Below is a small trained network, with its code and all its weights. Each question gives an input and a class and asks what happens when units are switched off, that is, made to give their printed mean instead of their output.

import numpy as np


def w(rows, s, z=0):
    codes = np.array(rows[::2]) - 128.0
    scale = np.full(codes.shape[1], s)
    scale[-1] = z or s
    return codes * scale


def f(y):
    return np.maximum(y, 0)


def log_softmax(a):
    a = a - a.max(-1, keepdims=True)
    return a - np.log(np.exp(a).sum(-1, keepdims=True))


def net(x, mask):
    res = np.array(x, float).reshape(1, 3) / 4 @ E
    y = f(res @ A[0][:, :-1].T + A[0][:, -1])
    res = res + np.where(mask, y, B[0][:, -1]) @ B[0][:, :-1]
    return log_softmax(res[-1] @ U[:, :-1].T + U[:, -1])


A, B = {}, {}
E = w([
[145,146,5],'x0',
[16,201,115],'x1',
[238,228,153],'x2',
],0.012)
A[0] = w([
[50,142,114,66],'neuron 1',
[144,173,36,105],'neuron 2',
[165,39,138,28],'neuron 3',
[110,141,36,106],'neuron 4',
[111,77,25,157],'neuron 5',
[87,104,204,85],'neuron 6',
[120,231,160,43],'neuron 7',
[80,89,148,7],'neuron 8',
[32,156,135,73],'neuron 9',
[110,93,36,114],'neuron 10',
[128,136,74,35],'neuron 11',
[115,136,208,2],'neuron 12',
[184,44,83,46],'neuron 13',
[84,93,192,162],'neuron 14',
[94,164,90,98],'neuron 15',
[113,106,156,141],'neuron 16',
[114,187,130,79],'neuron 17',
[158,138,92,117],'neuron 18',
[170,44,159,180],'neuron 19',
[41,6,97,44],'neuron 20',
],0.014,0.0065)
B[0] = w([
[163,98,76,189],'neuron 1',
[141,104,170,206],'neuron 2',
[124,74,86,190],'neuron 3',
[102,88,149,200],'neuron 4',
[105,136,176,227],'neuron 5',
[87,73,145,200],'neuron 6',
[190,114,105,201],'neuron 7',
[169,122,147,163],'neuron 8',
[117,86,79,207],'neuron 9',
[112,108,164,205],'neuron 10',
[134,57,154,153],'neuron 11',
[154,65,153,176],'neuron 12',
[106,100,90,197],'neuron 13',
[116,127,165,215],'neuron 14',
[125,125,115,174],'neuron 15',
[92,121,171,167],'neuron 16',
[150,117,104,166],'neuron 17',
[143,132,171,164],'neuron 18',
[115,145,93,235],'neuron 19',
[248,223,130,251],'neuron 20',
],0.015,0.013)
U = w([
[121,65,215,87],'0',
[194,158,134,111],'1',
[130,55,5,105],'2',
[100,140,148,254],'3',
[49,180,104,74],'4',
[39,180,88,64],'5',
[74,169,100,64],'6',
[36,188,88,66],'7',
],0.022,0.026)

Each question gives the input, the list of numbers given to net, and the class t.
The units are the neurons (one row each of A and B). Each row of codes is followed by its name. A weight is (code - 128) times the scale printed after its matrix; where a second scale follows, it is the last column's (A, B and U).
mask holds one flag per neuron, in row order. A switched-off neuron (its flag False) gives its mean, the last column of its row in B, instead of its output. The means were averaged over made-up inputs and are rounded, as every weight is.
A unit's drop is (log p(t) with every unit on - log p(t) with that unit switched off) / (log p(t) with every unit on - log p(t) with every unit switched off).
The circuit of an input: a set's keep is (log p(t) with only the set's units on - log p(t) with every unit switched off) / (log p(t) with every unit on - log p(t) with every unit switched off). Starting from the 12 units with the biggest drops (on a tie, the unit counted first), units are removed one at a time, each time the one whose removal leaves the highest keep (on an exact tie, the one counted first), for as long as the keep stays at least 0.8.
units of the circuit, in order: the units of the circuit, biggest drop first
most important unit: the unit with the biggest drop
top k neurons: the k neurons with the biggest drops, biggest first
drop of u: that unit's drop, to one decimal
input [-3,5,-4], class 2: top 2 neurons -> [neuron 9; neuron 1]
input [-3,3,1], class 3: units of the circuit, in order -> [neuron 2]
input [1,-3,2], class 3: top 4 neurons -> [neuron 20; neuron 9; neuron 1; neuron 7]
input [-6,7,7], class 1: top 3 neurons -> [neuron 7; neuron 3; neuron 13]
input [-6,-6,-7], class 1: top 2 neurons -> [neuron 20; neuron 19]
input [-1,3,-2], class 3: top 3 neurons -> [neuron 3; neuron 13; neuron 7]
input [-5,7,-5], class 2: top 2 neurons -> [neuron 9; neuron 1]
input [-6,-7,3], class 2: top 2 neurons -> [neuron 19; neuron 3]
input [0,-1,3], class 3: top 3 neurons -> [neuron 20; neuron 7; neuron 1]
input [-1,-5,-5], class 1: top 2 neurons -> [neuron 20; neuron 9]
input [-6,7,-7], class 1: top 3 neurons -> [neuron 20; neuron 14; neuron 8]
input [7,7,3], class 0: top 2 neurons -> [neuron 2; neuron 4]
input [2,2,1], class 3: drop of neuron 6 -> 0.2
input [1,7,5], class 2: drop of neuron 20 -> 0.7
input [8,6,-4], class 0: most important unit -> neuron 5
input [-6,3,-8], class 1: drop of neuron 20 -> 1.7
input [-2,-6,2], class 2: drop of neuron 20 -> 0.1
